data =
134  128  143  128  107  122
104  128  121  119  119  128
145  119  121  128  127  109
128  130  146  132  108  120
110  124  119  128  135  119
128  125  129  111  115  128
126  128  128  114  141  132
128  128  147  132  109  120
128  124  120  118  124  124
128  129  115  150  123  128
119  128  126  114  113  145
Indices start at 1.
The entry in the bottom-right corner?
A: 145
The top entry of the column that holds the smallest entry: 134
The entry in row 3 and column 2: 119
The entry just left of 135?
A: 128
The entry at row 2, column 1 is 104
The entry in row 1 and column 3 -> 143
The entry in the top-right corner?
A: 122
The entry just left of 111: 129
The entry at row 1, column 2?
A: 128
The bottom-left entry -> 119
The entry just left of the largest entry is 115
The entry at row 3, column 1 -> 145
The bottom entry of the column that holds the largest entry is 114
The entry directly below 118?
A: 150
The entry just right of 146?
A: 132
The top entry of the column that holds the largest entry?
A: 128
The entry in row 2 and column 3 -> 121
The entry in row 2 and column 2 -> 128
The entry just left of 147?
A: 128

m =
[[135 125 141 132 113 137]
 [131 134 134 148 131 125]
 [124 125 123 120 130 129]
 [132 134 135 148 129 126]
 [123 125 122 122 133 127]
 [134 133 136 146 126 127]
 [134 133 137 146 125 128]
 [123 125 123 121 132 129]
 [124 125 124 122 131 128]
 [136 132 141 145 119 131]
 [124 134 123 142 143 120]
 [133 134 135 147 128 127]
 [131 134 134 150 131 125]
 [129 135 130 152 138 123]
 [125 125 125 124 130 130]
 [123 125 122 122 134 127]]
Rows and columns are numbered from 1.
The entry just left of the largest entry -> 130
Which number is the entry in row 3 and column 1?
Answer: 124
Which number is the entry directly above the largest entry?
Answer: 150
Which number is the bottom entry of the column that holds the largest entry?
Answer: 122
Which number is the entry in the top-left corner?
Answer: 135
Which number is the entry in the top-right corner?
Answer: 137
Which number is the entry at row 2, column 3?
Answer: 134
Which number is the minimum?
Answer: 113
The entry in row 1 and column 3: 141
The entry at row 3, column 2 is 125
The entry just left of 138 is 152
The entry in the bottom-right corner: 127
The top entry of the column that holds the largest entry: 132
Which number is the entry in the bottom-left corner?
Answer: 123
The entry directly below the largest entry is 124
The entry at row 1, column 2 -> 125
Which number is the entry just right of 138?
Answer: 123
Which number is the entry just left of 145?
Answer: 141
Which number is the entry just left of 147?
Answer: 135
The entry directly below 138 -> 130

W =
[[107 114 127 110 121 153 110 115 141 110 103 110]
 [124 130 123 119 122 125 120 122 131 124 120 121]
 [129 119 121 114 119 121 117 120 137 125 120 118]
 [130 129 129 131 130 127 131 130 126 130 131 131]
 [131 119 129 129 129 129 129 129 130 129 130 129]
 [129 128 128 129 129 128 129 129 128 129 129 129]
 [132 110 130 128 129 132 128 129 134 129 130 128]
 [130 120 129 128 128 129 128 129 131 129 129 128]
 [134 110 120 112 117 116 116 119 140 127 121 118]
 [134 122 130 132 131 126 132 132 128 132 134 132]
 [136 111 121 116 120 116 120 122 138 130 125 121]
 [136 111 131 132 131 130 133 132 132 133 135 132]
 [127 122 129 127 128 133 127 128 130 127 127 127]
 [116 118 127 117 124 142 117 120 136 118 114 117]
 [135 115 131 133 132 129 133 133 130 133 136 133]
 [125 120 128 125 127 134 125 126 132 125 124 125]]
The entry just left of the smallest entry: 110
Which number is the first entry in the row that holds the smallest entry? 107
The entry just left of the largest entry is 121
The 2nd entry on the main diagonal: 130
The top entry of the column that holds the largest entry is 153
The last entry of the smallest entry's row is 110
The entry just left of 141 -> 115
Which number is the bottom entry of the column that holds the largest entry? 134
Which number is the 2nd entry in reading order? 114
The third largest entry -> 141
Which number is the entry in the bottom-right corner? 125
The entry just right of the largest entry is 110
The 3rd entry on the diagonal from the top-right corner is 125
Which number is the smallest entry in the last row? 120
The third entry on the main diagonal: 121
The 2nd-last entry, reading row by row is 124
Which number is the entry in the bottom-left corner? 125
Which number is the entry directly above 123? 127
Which number is the smallest entry in the first row? 103
Which number is the entry directly below the smallest entry? 120
Which number is the second largest entry? 142

120  129  122  135
138  128  135  111
110  132  102  129
131  114  133  113
109  139  105  134
108  136  101  136
132  114  134  112
Counting starts at 1.
The entry at row 3, column 1?
Answer: 110
The entry directly below 131: 109
The bottom-left entry is 132
The entry just left of 113 is 133
The entry at row 1, column 2?
Answer: 129
The entry directly below 110 -> 131
The bottom-right entry?
Answer: 112
The entry directly above the largest entry?
Answer: 114

Read these off the table that follows.
1) Which number is the entry in the bottom-left corner?
2) Which number is the last entry, reading row by row?
3) Which number is the entry just right of 106?
4) Which number is the entry in the top-right corner?
5) Which number is the entry directly above 123?
6) Which number is the top-left entry?
7) Which number is the largest entry?
8) Which number is the entry just right of the largest entry?
[[133 145 136 135 135 119]
 [132 142 125 150 107 125]
 [107 147 100 112 105 119]
 [137 134 127 137 118 119]
 [132 131 133 137 123 129]
 [142 118 126 110 106 113]
 [105 155 152 121 100 136]]
1) 105
2) 136
3) 113
4) 119
5) 118
6) 133
7) 155
8) 152

Read these off the table that follows.
1) Report the last entry, reading row by row.
2) Report the top-right entry.
3) Report the entry just right of 156.
4) Report the first entry, reading row by row.
5) Report the 3rd entry from the end, reading row by row.
6) Report the entry just left of the largest entry.
7) Report the last entry of the largest entry's row.
8) Report the fifth entry, reading row by row.
133	133	119	143	136	139	136	130	130	135	134
133	133	119	143	135	139	135	130	129	135	133
125	125	154	113	130	120	128	136	138	120	131
125	125	152	114	129	120	127	135	137	121	130
133	133	117	146	137	141	137	130	129	136	134
125	125	155	114	130	121	128	137	138	120	131
125	125	152	113	128	120	127	135	136	120	130
133	133	119	144	137	140	136	130	130	136	134
125	125	154	114	129	120	128	136	137	121	131
125	125	153	113	129	120	127	136	137	120	130
133	133	117	145	136	140	136	130	129	136	134
133	133	119	143	136	140	136	130	130	135	134
133	133	120	142	135	139	135	130	129	135	133
125	125	156	113	130	121	128	137	138	121	131
133	133	119	143	136	140	136	130	130	135	134
133	133	116	146	137	141	136	129	129	136	134
1) 134
2) 134
3) 113
4) 133
5) 129
6) 125
7) 131
8) 136

Read these off the grid that follows.
1) Report the first entry in the row that holds the largest entry.
2) Report the bottom-left entry.
3) Report the first entry in reading order.
4) Report the last entry, reading row by row.
5) Report the third entry from the end, reading row by row.
6) Report the last entry in the row that holds the largest entry.
7) Report the top entry of the column that holds the smallest entry.
8) Report the fourth entry in reading order.
[[120 132 133 135 123 136 117 128 126 136 129 125 117 133 128]
 [113 124 133 140 127 131 112 136 128 131 128 131 116 128 132]
 [137 133 130 120 133 122 138 129 135 123 131 132 138 125 125]
 [127 116 113 131 121 133 128 118 113 133 119 117 122 133 132]
 [128 130 139 125 139 116 130 143 144 116 134 144 138 117 127]
 [133 140 132 124 124 134 132 122 129 134 132 123 128 133 123]
 [132 142 137 124 127 131 130 127 134 131 134 128 130 130 123]
 [126 132 128 131 122 136 124 122 123 136 128 121 121 134 127]
 [133 139 123 127 113 146 129 108 114 145 126 107 117 144 124]
 [128 132 130 128 126 132 127 126 127 131 129 125 126 131 127]
 [142 127 116 118 125 128 144 114 121 128 124 119 136 132 126]
 [131 152 144 125 123 138 127 124 135 138 138 125 125 135 120]
 [144 141 132 114 130 125 144 122 135 126 133 128 141 128 121]
 [126 106 116 129 136 115 131 135 125 115 120 135 135 118 136]]
1) 131
2) 126
3) 120
4) 136
5) 135
6) 120
7) 132
8) 135

[[125 147 143 124 147]
 [119 135 142 132 125]
 [138 105 126 120 124]]
The entry in the bottom-right corner -> 124
Find the second-last entry, reading row by row.
Answer: 120
The third-last entry, reading row by row: 126
Find the largest entry in the last row.
Answer: 138
Find the top-right entry.
Answer: 147
Find the entry directly above the centre entry.
Answer: 143

a = 125	153	141	111	113	148	138	115	131	137	126	117	116	143
The entry just right of the largest entry -> 141
Read off the 5th entry from the end.
Answer: 137
Read off the 2nd entry from the right.
Answer: 116
The 3rd entry from the right is 117
